Below are the code and all the weights of a small trained network. Each question names an input and a class and asks about switching units off, where a switched-off unit gives its printed mean instead of its output.

import numpy as np


def w(rows, s, z=0):
    codes = np.array(rows[::2]) - 128.0
    scale = np.full(codes.shape[1], s)
    scale[-1] = z or s
    return codes * scale


def f(y):
    return np.maximum(y, 0)


def log_softmax(a):
    a = a - a.max(-1, keepdims=True)
    return a - np.log(np.exp(a).sum(-1, keepdims=True))


def net(x, mask):
    res = np.array(x, float).reshape(1, 4) / 4 @ E
    y = f(res @ A[0][:, :-1].T + A[0][:, -1])
    res = res + np.where(mask, y, B[0][:, -1]) @ B[0][:, :-1]
    return log_softmax(res[-1] @ U[:, :-1].T + U[:, -1])


A, B = {}, {}
E = w([
[55,60,209,131,213,108,108,89],'x0',
[190,137,189,144,150,247,81,154],'x1',
[132,195,223,167,64,66,103,147],'x2',
[137,83,78,253,142,98,73,177],'x3',
],0.0066)
A[0] = w([
[195,185,57,123,56,144,129,144,141],'n1',
[124,136,146,71,127,131,131,116,122],'n2',
[128,102,110,196,140,124,116,132,140],'n3',
[116,71,32,91,177,185,145,120,17],'n4',
[120,157,166,82,116,131,134,124,101],'n5',
[103,113,157,126,150,115,111,132,183],'n6',
[123,118,110,83,140,149,142,120,101],'n7',
[129,181,237,171,61,82,124,131,6],'n8',
[131,156,156,46,129,133,145,113,109],'n9',
[168,142,177,148,142,220,115,134,55],'n10',
[137,111,101,210,144,113,114,128,84],'n11',
[136,107,115,123,147,181,124,128,121],'n12',
[119,116,93,108,147,146,119,126,37],'n13',
[141,116,107,242,141,121,123,132,113],'n14',
[105,140,110,97,121,92,144,109,37],'n15',
[160,178,111,131,54,121,133,145,139],'n16',
[138,143,150,62,125,130,147,120,104],'n17',
[162,139,182,140,136,224,95,136,71],'n18',
[114,145,158,55,115,147,154,110,125],'n19',
[154,143,65,120,104,158,142,129,120],'n20',
[74,61,235,129,216,96,125,117,144],'n21',
[138,140,150,136,122,138,116,132,114],'n22',
[79,123,73,80,113,6,138,121,55],'n23',
],0.012,0.0013)
B[0] = w([
[46,108,128,101,168,189,135,87,230],'n1',
[128,119,117,136,104,146,95,153,175],'n2',
[129,121,120,125,90,152,88,158,181],'n3',
[178,170,176,111,187,56,84,126,216],'n4',
[133,111,119,131,108,140,79,158,177],'n5',
[107,131,129,113,142,151,133,109,169],'n6',
[150,136,138,126,143,105,94,141,167],'n7',
[203,161,157,106,212,40,79,130,239],'n8',
[130,116,111,142,90,158,76,169,200],'n9',
[129,118,109,160,88,91,217,123,201],'n10',
[137,120,124,131,77,159,87,163,187],'n11',
[152,145,136,135,139,83,136,130,166],'n12',
[145,143,142,124,143,101,113,125,153],'n13',
[142,114,117,122,78,157,69,175,204],'n14',
[134,116,113,153,101,116,167,135,175],'n15',
[86,132,134,100,172,154,127,84,206],'n16',
[130,119,113,137,99,149,88,163,184],'n17',
[138,118,111,163,87,96,227,121,207],'n18',
[133,111,122,143,84,159,72,160,201],'n19',
[89,129,140,109,162,146,127,90,181],'n20',
[45,131,113,85,176,198,142,68,255],'n21',
[143,131,126,137,125,111,149,129,150],'n22',
[164,123,125,182,82,102,252,127,248],'n23',
],0.022,0.0086)
U = w([
[43,111,118,82,168,201,145,52,254],'0',
[141,92,95,136,43,176,58,221,62],'1',
[149,108,102,182,73,87,248,119,35],'2',
[180,165,192,100,191,51,93,128,122],'3',
],0.011,0.00069)

Each question gives the input, the list of numbers given to net, and the class t.
The units are the neurons (one row each of A and B). Each row of codes is followed by its name. A weight is (code - 128) times the scale printed after its matrix; where a second scale follows, it is the last column's (A, B and U).
mask holds one flag per neuron, in row order. A switched-off neuron (its flag False) gives its mean, the last column of its row in B, instead of its output. The means were averaged over made-up inputs and are rounded, as every weight is.
A unit's drop is (log p(t) with every unit on - log p(t) with that unit switched off) / (log p(t) with every unit on - log p(t) with every unit switched off).
The circuit of an input: a set's keep is (log p(t) with only the set's units on - log p(t) with every unit switched off) / (log p(t) with every unit on - log p(t) with every unit switched off). Starting from the 12 units with the biggest drops (on a tie, the unit counted first), units are removed one at a time, each time the one whose removal leaves the highest keep (on an exact tie, the one counted first), for as long as the keep stays at least 0.8.
circuit, biggest first: the units of the circuit, biggest drop first
most important unit: the unit with the biggest drop
top k neurons: the k neurons with the biggest drops, biggest first
drop when u is switched off: that unit's drop, to one decimal
input [-3,7,-3,-6], class 2: circuit, biggest first => n18
input [5,-2,-7,3], class 3: top 2 neurons => n4, n1
input [6,-8,-4,1], class 2: top 2 neurons => n23, n1
input [1,-8,-3,-7], class 2: top 3 neurons => n23, n14, n15
input [-4,5,-2,-4], class 2: top 4 neurons => n21, n18, n10, n14
input [-2,-4,5,-3], class 3: top 3 neurons => n8, n18, n10
input [4,6,3,3], class 2: top 2 neurons => n18, n10
input [-6,3,-2,-8], class 1: top 2 neurons => n21, n9
input [8,-3,8,0], class 0: top 2 neurons => n21, n4
input [-3,7,-7,6], class 2: top 3 neurons => n18, n10, n8
input [6,-6,-7,4], class 3: top 3 neurons => n4, n1, n18
input [-5,6,-4,0], class 2: top 4 neurons => n18, n21, n10, n12
input [-6,2,6,-4], class 0: top 2 neurons => n1, n16
input [-7,-3,-5,6], class 0: circuit, biggest first => n1
input [-3,5,5,-1], class 2: top 2 neurons => n18, n10
input [-6,-5,-5,0], class 0: top 3 neurons => n1, n8, n20
input [4,0,-5,-5], class 1: drop when n9 is switched off => 0.4
input [5,6,6,-7], class 1: drop when n9 is switched off => 0.4
input [0,8,-6,5], class 2: drop when n10 is switched off => 0.3
input [-2,5,0,-6], class 1: most important unit => n23
input [-3,0,5,0], class 3: drop when n21 is switched off => 1.0
